Below is a small trained network, with its code and all its weights. Each question gives an input and a class and asks what happens when units are switched off, that is, made to give their printed mean instead of their output.

import numpy as np


def w(rows, s, z=0):
    codes = np.array(rows[::2]) - 128.0
    scale = np.full(codes.shape[1], s)
    scale[-1] = z or s
    return codes * scale


def norm(h):
    return h / np.sqrt((h * h).mean(-1, keepdims=True) + 1e-5)


def f(y):
    return y / 2 * (1 + np.tanh(0.7978845608 * (y + 0.044715 * y**3)))


def log_softmax(a):
    a = a - a.max(-1, keepdims=True)
    return a - np.log(np.exp(a).sum(-1, keepdims=True))


def net(x, mask):
    res = np.array(x, float).reshape(1, 5) / 4 @ E
    u = 0
    for l in range(3):
        y = f(norm(res) @ A[l][:, :-1].T + A[l][:, -1])
        res = res + np.where(mask[u : u + 8], y, B[l][:, -1]) @ B[l][:, :-1]
        u += 8
    return log_softmax(norm(res)[-1] @ U[:, :-1].T + U[:, -1])


A, B = {}, {}
E = w([
[120,112,204,80,246,131],'x0',
[164,46,149,133,162,255],'x1',
[28,116,202,70,67,163],'x2',
[206,14,239,92,129,80],'x3',
[50,161,114,168,41,120],'x4',
],0.0049)
A[0] = w([
[192,214,58,105,157,147,19],'0.n0',
[49,152,159,108,56,76,185],'0.n1',
[130,97,95,95,93,147,2],'0.n2',
[165,100,191,175,93,11,211],'0.n3',
[51,36,134,81,135,189,188],'0.n4',
[46,149,3,80,204,184,143],'0.n5',
[28,66,69,24,111,102,161],'0.n6',
[35,37,59,172,157,140,152],'0.n7',
],0.0066,0.002)
B[0] = w([
[194,148,59,132,121,140,179],'0.n0',
[91,107,104,61,143,87,235],'0.n1',
[202,64,101,110,124,100,107],'0.n2',
[94,148,149,1,149,160,247],'0.n3',
[241,131,131,202,172,186,219],'0.n4',
[169,233,140,176,192,190,252],'0.n5',
[116,158,42,225,204,126,182],'0.n6',
[211,104,115,197,168,122,156],'0.n7',
],0.0053,0.0034)
A[1] = w([
[166,151,194,122,115,92,113],'1.n0',
[150,64,154,139,151,104,142],'1.n1',
[134,158,68,134,182,135,36],'1.n2',
[141,136,113,154,60,84,7],'1.n3',
[119,190,162,136,134,184,210],'1.n4',
[115,148,105,102,63,110,2],'1.n5',
[151,92,141,132,121,254,212],'1.n6',
[54,135,85,153,41,47,115],'1.n7',
],0.0096,0.0026)
B[1] = w([
[122,125,153,89,83,97,146],'1.n0',
[134,169,212,149,17,60,171],'1.n1',
[184,130,115,155,105,101,185],'1.n2',
[123,150,110,123,143,127,126],'1.n3',
[191,94,107,99,190,136,200],'1.n4',
[68,98,75,189,147,117,135],'1.n5',
[118,24,142,254,172,50,254],'1.n6',
[48,141,102,159,130,141,198],'1.n7',
],0.0087,0.0056)
A[2] = w([
[63,135,158,68,147,23,254],'2.n0',
[59,122,175,203,108,123,76],'2.n1',
[115,57,27,86,194,195,111],'2.n2',
[1,196,42,111,121,140,113],'2.n3',
[91,80,229,97,180,57,220],'2.n4',
[149,236,13,96,100,39,221],'2.n5',
[91,173,125,14,132,101,21],'2.n6',
[109,159,173,206,108,24,229],'2.n7',
],0.0063,0.0025)
B[2] = w([
[103,202,146,68,76,129,234],'2.n0',
[194,34,2,200,125,163,148],'2.n1',
[108,215,92,112,247,76,152],'2.n2',
[2,86,26,141,138,134,223],'2.n3',
[123,150,111,31,45,99,255],'2.n4',
[118,246,79,131,78,148,251],'2.n5',
[151,65,188,96,87,154,157],'2.n6',
[109,101,181,27,50,132,228],'2.n7',
],0.0066,0.0045)
U = w([
[138,71,168,159,89,87,140],'0',
[144,209,86,153,148,115,66],'1',
[1,164,55,118,89,115,123],'2',
[119,113,124,198,220,142,5],'3',
[115,168,193,29,58,97,200],'4',
],0.0088,0.0024)

Each question gives the input, the list of numbers given to net, and the class t.
The units are the neurons (one row each of A and B). Each row of codes is followed by its name. A weight is (code - 128) times the scale printed after its matrix; where a second scale follows, it is the last column's (A, B and U).
mask holds one flag per neuron, layer by layer. A switched-off neuron (its flag False) gives its mean, the last column of its row in B, instead of its output. The means were averaged over made-up inputs and are rounded, as every weight is.
A unit's drop is (log p(t) with every unit on - log p(t) with that unit switched off) / (log p(t) with every unit on - log p(t) with every unit switched off).
unit that matters most: the unit with the biggest drop
k most important neurons: the k neurons with the biggest drops, biggest first
top k neurons in layer l: the k neurons of layer l with the biggest drops, biggest first
drop of u: that unit's drop, to one decimal
input [4,-1,6,-2,3], class 3: most important neuron	(0.n4)
input [-7,-8,2,8,1], class 2: top 2 neurons in layer 1	(1.n7, 1.n5)
input [7,-7,7,-8,-3], class 1: 2 most important neurons	(0.n5, 1.n4)
input [5,3,7,-1,-5], class 3: 3 most important neurons	(0.n4, 1.n4, 0.n6)
input [-8,-6,-3,1,-7], class 2: 3 most important neurons	(0.n5, 0.n4, 2.n3)
input [3,4,-6,2,0], class 0: 2 most important neurons	(1.n6, 0.n1)
input [3,6,-2,-1,-1], class 0: top 2 neurons in layer 0	(0.n6, 0.n3)
input [2,1,-1,-8,7], class 3: top 2 neurons in layer 0	(0.n5, 0.n7)
input [-6,3,3,1,2], class 0: 2 most important neurons	(0.n4, 1.n6)
input [7,6,-6,8,5], class 4: 2 most important neurons	(1.n1, 2.n4)
input [7,0,8,-7,7], class 3: top 2 neurons in layer 0	(0.n4, 0.n5)
input [-7,-3,6,-8,-8], class 1: 3 most important neurons	(0.n5, 1.n4, 1.n2)
input [-8,-8,-8,8,4], class 2: top 2 neurons in layer 1	(1.n7, 1.n5)
input [1,3,-5,-4,2], class 3: top 2 neurons in layer 2	(2.n4, 2.n0)
input [0,-8,-7,4,1], class 4: unit that matters most	0.n3
input [-3,3,8,-2,5], class 3: drop of 0.n4	0.3
input [1,-2,0,-4,0], class 1: drop of 0.n5	0.5
input [4,3,4,0,7], class 3: drop of 0.n5	-0.1
